Below are the code and all the weights of a small trained network. Each question names an input and a class and asks about switching units off, where a switched-off unit gives its printed mean instead of its output.

import numpy as np


def w(rows, s, z=0):
    codes = np.array(rows[::2]) - 128.0
    scale = np.full(codes.shape[1], s)
    scale[-1] = z or s
    return codes * scale


def f(y):
    return np.maximum(y, 0)


def log_softmax(a):
    a = a - a.max(-1, keepdims=True)
    return a - np.log(np.exp(a).sum(-1, keepdims=True))


def net(x, mask):
    res = np.array(x, float).reshape(1, 8) / 4 @ E
    y = f(res @ A[0][:, :-1].T + A[0][:, -1])
    res = res + np.where(mask, y, B[0][:, -1]) @ B[0][:, :-1]
    return log_softmax(res[-1] @ U[:, :-1].T + U[:, -1])


A, B = {}, {}
E = w([
[138,99,115,107,168,166,30,175,177,49,160],'x0',
[146,47,32,113,205,192,85,128,166,37,123],'x1',
[174,220,140,83,85,94,66,64,97,56,110],'x2',
[205,174,115,32,77,143,182,97,223,102,149],'x3',
[74,112,46,185,35,156,153,244,152,74,190],'x4',
[73,77,35,227,178,126,70,105,3,111,83],'x5',
[189,23,61,65,177,168,233,114,167,138,103],'x6',
[156,102,178,156,43,248,125,12,93,95,232],'x7',
],0.0053)
A[0] = w([
[163,69,124,107,131,191,119,85,157,70,160,208],'n1',
[145,192,106,116,156,61,146,60,115,164,62,209],'n2',
[111,73,111,120,150,118,174,182,154,163,136,124],'n3',
[155,186,117,86,169,86,111,105,116,114,52,141],'n4',
[164,176,105,76,140,82,142,66,146,114,69,152],'n5',
[148,194,253,106,61,124,148,96,137,157,160,231],'n6',
[67,161,120,202,98,125,93,115,49,113,130,161],'n7',
[177,70,119,118,134,222,138,52,152,105,150,152],'n8',
[110,133,143,89,178,102,85,195,185,108,138,170],'n9',
[159,157,87,81,179,64,165,68,144,153,57,151],'n10',
[172,159,122,102,77,172,146,160,197,73,201,96],'n11',
[83,68,116,145,142,129,209,175,124,175,114,119],'n12',
[97,98,116,143,160,124,51,222,162,82,159,219],'n13',
[150,208,197,91,32,145,149,128,182,108,205,207],'n14',
[114,63,87,143,153,158,188,172,122,187,133,151],'n15',
[122,174,223,123,108,93,110,66,83,201,114,183],'n16',
[151,41,84,142,170,198,139,51,112,119,121,179],'n17',
[107,118,90,218,99,126,102,107,59,119,121,168],'n18',
[113,183,231,128,103,112,135,102,103,210,153,171],'n19',
[109,127,110,118,144,101,214,151,136,199,82,212],'n20',
[119,91,112,111,109,133,194,168,169,143,150,235],'n21',
[129,136,105,90,186,92,89,132,139,105,91,209],'n22',
[71,148,82,199,131,114,85,137,67,84,122,156],'n23',
[72,105,71,175,138,95,112,192,102,117,107,253],'n24',
[82,119,73,200,119,123,85,114,81,101,133,158],'n25',
[155,64,133,123,126,184,119,48,115,115,140,178],'n26',
[158,166,134,91,59,160,169,140,203,76,183,96],'n27',
[120,91,112,142,127,115,227,161,148,192,123,89],'n28',
],0.0071,0.0024)
B[0] = w([
[132,104,86,94,158,169,144,58,87,75,132,210],'n1',
[194,129,173,88,132,93,148,176,111,147,193,211],'n2',
[127,84,102,194,142,133,178,114,204,172,103,180],'n3',
[186,131,142,91,144,68,110,196,136,121,149,189],'n4',
[219,140,132,66,106,78,123,160,124,133,154,188],'n5',
[113,214,151,177,96,52,141,62,146,59,108,253],'n6',
[54,129,175,165,66,119,74,175,60,127,204,218],'n7',
[137,111,111,107,149,167,170,43,89,67,168,208],'n8',
[162,143,95,161,176,118,90,163,201,94,48,187],'n9',
[207,104,133,79,130,87,156,169,150,144,178,194],'n10',
[105,159,31,81,67,109,115,68,122,110,92,207],'n11',
[97,71,130,175,122,153,180,121,170,211,138,190],'n12',
[98,115,59,166,198,189,72,151,153,108,66,219],'n13',
[87,193,96,149,44,59,117,70,135,99,78,254],'n14',
[97,69,107,175,138,169,162,107,162,187,152,195],'n15',
[135,199,254,197,175,63,129,128,132,62,179,237],'n16',
[144,69,125,110,184,179,166,75,98,113,172,209],'n17',
[66,89,162,110,90,150,97,153,65,160,197,208],'n18',
[125,196,197,222,158,73,163,99,160,106,118,228],'n19',
[161,104,161,135,112,113,189,158,167,196,148,198],'n20',
[125,120,62,148,108,126,179,86,172,176,104,193],'n21',
[182,97,119,92,170,116,93,172,158,97,111,182],'n22',
[61,83,142,115,88,162,46,193,82,143,151,215],'n23',
[80,82,132,142,118,172,73,184,131,161,106,227],'n24',
[66,84,138,124,104,175,71,170,78,130,180,206],'n25',
[129,113,148,118,191,176,170,55,89,60,206,192],'n26',
[118,159,45,85,24,79,123,59,101,132,94,210],'n27',
[122,106,128,166,86,124,214,126,173,210,128,181],'n28',
],0.0064,0.0084)
U = w([
[45,82,152,137,95,160,45,195,57,148,172,147],'0',
[121,112,88,143,222,155,52,196,187,86,14,202],'1',
[143,70,118,79,206,201,166,53,82,77,172,134],'2',
[221,126,161,29,153,77,136,196,143,142,149,160],'3',
[126,226,254,204,140,75,142,104,141,90,136,101],'4',
[94,159,164,108,72,118,182,180,85,169,106,5],'5',
[119,68,116,172,135,142,210,133,202,245,119,126],'6',
[118,187,44,83,36,94,132,82,145,102,81,102],'7',
],0.0069,0.002)

Each question gives the input, the list of numbers given to net, and the class t.
The units are the neurons (one row each of A and B). Each row of codes is followed by its name. A weight is (code - 128) times the scale printed after its matrix; where a second scale follows, it is the last column's (A, B and U).
mask holds one flag per neuron, in row order. A switched-off neuron (its flag False) gives its mean, the last column of its row in B, instead of its output. The means were averaged over made-up inputs and are rounded, as every weight is.
A unit's drop is (log p(t) with every unit on - log p(t) with that unit switched off) / (log p(t) with every unit on - log p(t) with every unit switched off).
The circuit of an input: a set's keep is (log p(t) with only the set's units on - log p(t) with every unit switched off) / (log p(t) with every unit on - log p(t) with every unit switched off). Starting from the 12 units with the biggest drops (on a tie, the unit counted first), units are removed one at a time, each time the one whose removal leaves the highest keep (on an exact tie, the one counted first), for as long as the keep stays at least 0.8.
circuit, biggest first: the units of the circuit, biggest drop first
most important unit: the unit with the biggest drop
top k neurons: the k neurons with the biggest drops, biggest first
drop when u is switched off: that unit's drop, to one decimal
input [-7,-7,-8,4,-3,-5,2,4], class 4: most important unit	n6
input [0,7,-2,-4,-7,5,6,-6], class 6: circuit, biggest first	n15, n12
input [-1,7,5,0,0,6,1,-2], class 0: circuit, biggest first	n23, n25
input [7,-2,4,-4,7,-5,-8,1], class 7: circuit, biggest first	n14, n11
input [-7,-1,2,6,-3,5,8,1], class 3: circuit, biggest first	n10, n5
input [4,7,-8,-4,0,-3,-8,2], class 1: top 3 neurons	n13, n9, n2
input [7,-2,6,2,-2,2,-2,-6], class 1: circuit, biggest first	n9, n22
input [4,-3,0,-2,-4,3,5,-8], class 3: circuit, biggest first	n10, n4
input [5,0,7,1,5,8,1,-6], class 0: top 2 neurons	n23, n25
input [3,-2,8,5,-6,-3,1,-2], class 3: top 3 neurons	n5, n10, n4
input [2,6,-5,8,4,-2,-3,-2], class 7: top 2 neurons	n27, n11
input [-2,-2,6,-5,2,0,-8,-5], class 0: top 2 neurons	n23, n7
input [1,3,-8,6,2,6,-1,5], class 2: drop when n8 is switched off	0.0
input [-1,-5,-1,-2,-8,-6,4,-8], class 3: circuit, biggest first	n10
input [-1,4,4,-2,6,-4,5,-4], class 6: drop when n9 is switched off	-0.1
input [7,-7,-1,-4,0,-5,4,-8], class 6: drop when n20 is switched off	0.2
